Here is a tiny trained network, its code and every weight. The questions are about switching its units off for an input and a class, where a switched-off unit gives its printed mean instead of its output.

import numpy as np


def w(rows, s, z=0):
    codes = np.array(rows[::2]) - 128.0
    scale = np.full(codes.shape[1], s)
    scale[-1] = z or s
    return codes * scale


def norm(h):
    return h / np.sqrt((h * h).mean(-1, keepdims=True) + 1e-5)


def f(y):
    return np.maximum(y, 0)


def log_softmax(a):
    a = a - a.max(-1, keepdims=True)
    return a - np.log(np.exp(a).sum(-1, keepdims=True))


def net(x, mask):
    res = np.array(x, float).reshape(1, 5) / 4 @ E
    u = 0
    for l in range(3):
        y = f(norm(res) @ A[l][:, :-1].T + A[l][:, -1])
        res = res + np.where(mask[u : u + 5], y, B[l][:, -1]) @ B[l][:, :-1]
        u += 5
    return log_softmax(norm(res)[-1] @ U[:, :-1].T + U[:, -1])


A, B = {}, {}
E = w([
[192,146,163,144,72,206,105,139,83],'x0',
[102,169,146,126,113,140,139,96,183],'x1',
[126,116,128,118,140,130,148,148,111],'x2',
[176,218,118,128,144,51,142,92,106],'x3',
[79,176,111,103,102,142,121,255,180],'x4',
],0.0084)
A[0] = w([
[91,198,78,149,140,131,152,155,76,90],'L0N0',
[86,136,81,97,164,65,111,166,172,7],'L0N1',
[77,81,168,170,208,80,130,87,130,125],'L0N2',
[124,56,149,124,164,97,99,173,254,89],'L0N3',
[219,112,114,112,90,149,157,120,122,177],'L0N4',
],0.0062,0.0018)
B[0] = w([
[120,188,38,149,75,168,42,70,133,180],'L0N0',
[121,134,64,230,52,89,126,107,107,221],'L0N1',
[57,198,232,2,160,150,13,193,113,253],'L0N2',
[122,29,172,153,147,98,137,145,138,227],'L0N3',
[58,161,127,139,94,103,227,155,221,211],'L0N4',
],0.0084,0.004)
A[1] = w([
[144,188,151,133,126,197,150,115,40,198],'L1N0',
[61,8,117,170,81,193,196,46,99,112],'L1N1',
[152,185,157,118,41,254,84,170,71,253],'L1N2',
[87,21,148,96,87,144,68,155,191,172],'L1N3',
[155,175,138,30,123,65,125,188,140,225],'L1N4',
],0.0065,0.00066)
B[1] = w([
[134,100,158,215,183,133,195,140,225,187],'L1N0',
[203,211,144,68,254,87,98,78,108,213],'L1N1',
[133,137,185,54,206,80,91,35,24,235],'L1N2',
[210,99,135,120,124,210,201,139,125,255],'L1N3',
[177,162,119,137,169,40,101,59,107,193],'L1N4',
],0.0076,0.0058)
A[2] = w([
[104,51,222,89,127,175,103,139,23,3],'L2N0',
[196,145,158,234,109,134,158,87,106,120],'L2N1',
[112,102,188,69,183,229,71,124,121,138],'L2N2',
[61,122,185,111,196,216,94,139,137,108],'L2N3',
[131,1,90,124,96,128,162,175,167,100],'L2N4',
],0.0077,0.00066)
B[2] = w([
[99,135,80,183,52,114,116,116,226,242],'L2N0',
[148,32,150,134,140,223,149,255,179,190],'L2N1',
[28,182,16,106,116,10,120,139,99,253],'L2N2',
[167,138,96,142,68,159,86,206,77,214],'L2N3',
[167,124,225,172,141,182,171,17,158,182],'L2N4',
],0.0073,0.0074)
U = w([
[41,130,6,149,32,101,84,165,170,126],'0',
[166,188,172,87,227,114,94,87,87,252],'1',
[157,69,202,226,119,224,222,162,207,82],'2',
],0.011,0.00019)

Each question gives the input, the list of numbers given to net, and the class t.
The units are the neurons (one row each of A and B). Each row of codes is followed by its name. A weight is (code - 128) times the scale printed after its matrix; where a second scale follows, it is the last column's (A, B and U).
mask holds one flag per neuron, layer by layer. A switched-off neuron (its flag False) gives its mean, the last column of its row in B, instead of its output. The means were averaged over made-up inputs and are rounded, as every weight is.
A unit's drop is (log p(t) with every unit on - log p(t) with that unit switched off) / (log p(t) with every unit on - log p(t) with every unit switched off).
The circuit of an input: a set's keep is (log p(t) with only the set's units on - log p(t) with every unit switched off) / (log p(t) with every unit on - log p(t) with every unit switched off). Starting from the 12 units with the biggest drops (on a tie, the unit counted first), units are removed one at a time, each time the one whose removal leaves the highest keep (on an exact tie, the one counted first), for as long as the keep stays at least 0.8.
units of the circuit, in order: the units of the circuit, biggest drop first
most important unit: the unit with the biggest drop
k most important neurons: the k neurons with the biggest drops, biggest first
top k neurons in layer l: the k neurons of layer l with the biggest drops, biggest first
drop of u: that unit's drop, to one decimal
input [8,-1,1,3,-7], class 2: units of the circuit, in order => (L2N1)
input [-8,-3,8,-1,-8], class 0: 3 most important neurons => (L0N2, L1N1, L2N0)
input [8,3,-1,-5,-7], class 1: top 2 neurons in layer 1 => (L1N1, L1N2)
input [-7,-6,0,0,1], class 2: 2 most important neurons => (L0N3, L0N1)
input [-4,0,0,0,-3], class 0: units of the circuit, in order => (L0N2, L1N2, L2N2)
input [1,5,3,1,-6], class 2: top 3 neurons in layer 0 => (L0N3, L0N4, L0N0)
input [8,-6,-3,1,-2], class 2: top 2 neurons in layer 0 => (L0N2, L0N0)
input [1,-5,-2,5,8], class 1: 4 most important neurons => (L1N2, L2N0, L2N2, L0N4)
input [1,5,-8,3,2], class 1: 2 most important neurons => (L2N0, L2N2)
input [4,-3,-8,-7,-1], class 1: 2 most important neurons => (L1N1, L0N2)
input [3,8,-4,-3,-1], class 1: 3 most important neurons => (L1N1, L0N2, L1N2)
input [8,5,-3,-1,0], class 1: 3 most important neurons => (L1N2, L0N2, L1N0)
input [5,5,5,-3,-2], class 1: 2 most important neurons => (L1N1, L0N2)
input [2,2,-3,-7,-5], class 1: units of the circuit, in order => (L1N1)
input [8,0,5,-3,-3], class 1: 2 most important neurons => (L1N1, L1N2)
input [4,-4,1,2,-1], class 2: drop of L0N2 => 1.0
input [7,-5,0,4,8], class 1: drop of L1N2 => 0.6
input [-7,-6,-5,-4,5], class 2: drop of L0N4 => 0.0
input [8,-1,5,8,-3], class 2: drop of L1N0 => 0.1
input [-3,-3,-1,-5,-6], class 0: most important unit => L0N2
